Here is a tiny trained network, its code and every weight. The questions are about switching its units off for an input and a target symbol, where a switched-off unit gives its printed mean instead of its output.

import numpy as np


def w(rows, s, z=0):
    codes = np.array(rows[::2]) - 128.0
    scale = np.full(codes.shape[1], s)
    scale[-1] = z or s
    return codes * scale


def norm(h):
    return h / np.sqrt((h * h).mean(-1, keepdims=True) + 1e-5)


def f(y):
    return y / 2 * (1 + np.tanh(0.7978845608 * (y + 0.044715 * y**3)))


def softmax(a):
    e = np.exp(a - a.max(-1, keepdims=True))
    return e / e.sum(-1, keepdims=True)


def log_softmax(a):
    a = a - a.max(-1, keepdims=True)
    return a - np.log(np.exp(a).sum(-1, keepdims=True))


def net(x, mask):
    ids = ['δζηθμξστφψω'.index(c) for c in x.split()]
    T = len(ids)
    res = E[ids] + P[:T]
    q, k, v = (norm(res) @ M[0].T for M in (Q, K, V))
    z = softmax(np.where(np.tri(T) > 0, q @ k.T / 2**0.5, -1e9)) @ v
    res = res + np.where(mask[0], z, O[0][:, -1]) @ O[0][:, :-1]
    y = f(norm(res) @ A[0][:, :-1].T + A[0][:, -1])
    res = res + np.where(mask[1:13], y, B[0][:, -1]) @ B[0][:, :-1]
    return log_softmax(norm(res)[-1] @ U[:, :-1].T + U[:, -1])


Q, K, V, O, A, B = {}, {}, {}, {}, {}, {}
E = w([
[193,178,98,114,242],'δ',
[3,5,164,200,132],'ζ',
[208,165,92,106,238],'η',
[245,29,248,125,133],'θ',
[209,184,94,115,235],'μ',
[225,36,219,135,109],'ξ',
[228,141,81,93,227],'σ',
[95,171,55,49,226],'τ',
[123,218,138,221,74],'φ',
[211,129,175,166,69],'ψ',
[35,106,248,86,81],'ω',
],0.0061)
P = w([
[181,73,142,225,254],'0',
[167,69,110,199,220],'1',
[175,77,98,187,203],'2',
[181,91,95,165,195],'3',
[177,110,97,149,188],'4',
[176,127,102,133,180],'5',
[175,137,106,117,166],'6',
[178,150,111,96,154],'7',
[174,164,116,75,135],'8',
[182,167,124,65,114],'9',
[188,181,123,38,94],'10',
],0.0043)
Q[0] = w([
[154,144,31,69,247],'head 1',
[159,142,163,81,176],'head 1',
],0.012)
K[0] = w([
[131,200,148,57,2],'head 1',
[198,232,90,16,124],'head 1',
],0.0072)
V[0] = w([
[21,148,153,71,74],'head 1',
[212,178,134,2,161],'head 1',
],0.0053)
O[0] = w([
[203,115,3,234,136,3],'head 1',
[32,7,175,185,243,212],'head 1',
],0.0048,0.0033)
A[0] = w([
[155,134,132,157,204,118],'neuron 1',
[179,39,187,184,172,77],'neuron 2',
[41,125,176,75,146,40],'neuron 3',
[12,130,179,144,122,148],'neuron 4',
[193,221,81,95,122,159],'neuron 5',
[178,170,21,118,127,129],'neuron 6',
[86,83,101,171,149,1],'neuron 7',
[194,167,1,178,141,26],'neuron 8',
[88,71,69,139,170,12],'neuron 9',
[180,171,186,54,150,72],'neuron 10',
[144,253,95,57,154,23],'neuron 11',
[171,126,98,70,155,2],'neuron 12',
],0.0084,0.0041)
B[0] = w([
[82,151,23,83,123,255],'neuron 1',
[131,166,169,219,70,220],'neuron 2',
[167,172,144,175,30,224],'neuron 3',
[222,124,153,162,86,244],'neuron 4',
[86,167,211,210,114,153],'neuron 5',
[156,208,165,132,71,155],'neuron 6',
[171,149,171,253,207,111],'neuron 7',
[197,218,102,104,63,141],'neuron 8',
[89,101,122,254,155,166],'neuron 9',
[176,103,151,157,46,192],'neuron 10',
[163,63,123,186,86,153],'neuron 11',
[224,119,149,209,203,129],'neuron 12',
],0.0085,0.0035)
U = w([
[119,153,155,130,146,26],'δ',
[27,173,134,98,70,88],'ζ',
[153,130,185,132,182,42],'η',
[137,108,118,120,114,38],'θ',
[166,191,178,41,184,54],'μ',
[56,127,133,22,57,138],'ξ',
[191,72,212,81,214,52],'σ',
[49,74,59,141,182,253],'τ',
[169,94,201,254,83,207],'φ',
[186,13,89,68,22,194],'ψ',
[202,246,19,188,87,64],'ω',
],0.0096,0.006)

Each question gives the input, a string of symbols that net reads in full, and the target symbol t.
The units are the heads (2 rows each of Q, K, V and O) and the neurons (one row each of A and B). Each row of codes is followed by its name. A weight is (code - 128) times the scale printed after its matrix; where a second scale follows, it is the last column's (O, A, B and U).
mask holds one flag per unit, heads first, then neurons. A switched-off unit (its flag False) gives its mean, the last column of its rows in O or B, instead of its output. The means were averaged over made-up inputs and are rounded, as every weight is.
A unit's drop is (log p(t) with every unit on - log p(t) with that unit switched off) / (log p(t) with every unit on - log p(t) with every unit switched off).
The circuit of an input: a set's keep is (log p(t) with only the set's units on - log p(t) with every unit switched off) / (log p(t) with every unit on - log p(t) with every unit switched off). Starting from the 12 units with the biggest drops (on a tie, the unit counted first), units are removed one at a time, each time the one whose removal leaves the highest keep (on an exact tie, the one counted first), for as long as the keep stays at least 0.8.
circuit, biggest first: the units of the circuit, biggest drop first
most important unit: the unit with the biggest drop
k most important neurons: the k neurons with the biggest drops, biggest first
drop of u: that unit's drop, to one decimal
input θ φ τ, target φ: circuit, biggest first => (head 1; neuron 5; neuron 11)
input τ φ τ ξ τ σ τ φ σ, target φ: 2 most important neurons => (neuron 5; neuron 11)
input μ τ τ τ μ φ τ τ, target φ: most important unit => neuron 11
input τ ω τ φ ζ η, target φ: circuit, biggest first => (neuron 5; neuron 11)
input τ ω σ ψ η τ ξ τ τ τ δ, target τ: circuit, biggest first => (head 1; neuron 1)
input τ μ τ μ ζ ψ τ σ, target ψ: circuit, biggest first => (neuron 10; head 1; neuron 1)
input τ ω ψ ω ζ ψ τ ψ τ τ, target ψ: 3 most important neurons => (neuron 3; neuron 2; neuron 4)
input τ ξ δ τ ψ τ ζ η μ, target μ: 3 most important neurons => (neuron 1; neuron 11; neuron 3)
input τ ψ ζ η θ τ σ τ ζ φ μ, target φ: 4 most important neurons => (neuron 5; neuron 11; neuron 10; neuron 12)
input ζ τ ζ ψ τ ζ ω η ω, target ψ: 2 most important neurons => (neuron 2; neuron 5)
input η ω σ τ μ, target τ: circuit, biggest first => (head 1; neuron 1; neuron 4)
input τ ψ τ, target ψ: circuit, biggest first => (head 1; neuron 2; neuron 11)
input ω ω θ η τ τ φ μ η, target φ: 4 most important neurons => (neuron 5; neuron 10; neuron 11; neuron 12)
input τ ω τ ζ ψ θ τ ψ τ ζ, target ψ: circuit, biggest first => (head 1; neuron 2)
input θ θ τ μ τ δ θ ζ μ, target μ: circuit, biggest first => (head 1; neuron 1; neuron 9)
input ζ τ μ τ σ η τ σ η, target τ: 2 most important neurons => (neuron 1; neuron 6)
input τ τ τ ζ τ τ ψ σ, target ψ: circuit, biggest first => (head 1; neuron 10; neuron 1; neuron 6)
input μ τ ζ τ τ ω φ τ σ, target φ: 4 most important neurons => (neuron 5; neuron 10; neuron 12; neuron 11)
input μ ζ ζ ζ η ζ τ ζ, target ζ: 2 most important neurons => (neuron 5; neuron 4)
input τ ζ τ ω τ ψ ζ τ ω, target ψ: circuit, biggest first => (neuron 2; neuron 4)
input τ τ τ ω ζ φ μ, target φ: 3 most important neurons => (neuron 5; neuron 11; neuron 10)
input τ ζ τ ψ ζ μ, target ψ: 2 most important neurons => (neuron 10; neuron 1)
input ζ ω μ σ ω δ τ ζ τ μ ζ, target ξ: most important neuron => (neuron 2)
input ζ ζ σ τ τ ζ σ ζ, target ζ: 3 most important neurons => (neuron 5; neuron 4; neuron 10)
input ζ ζ τ σ σ, target τ: 3 most important neurons => (neuron 1; neuron 4; neuron 6)
input τ σ ζ ω ζ τ ψ δ, target ψ: drop of neuron 6 => 0.1
input τ θ ω τ μ σ θ τ τ τ η, target τ: drop of neuron 5 => 0.0
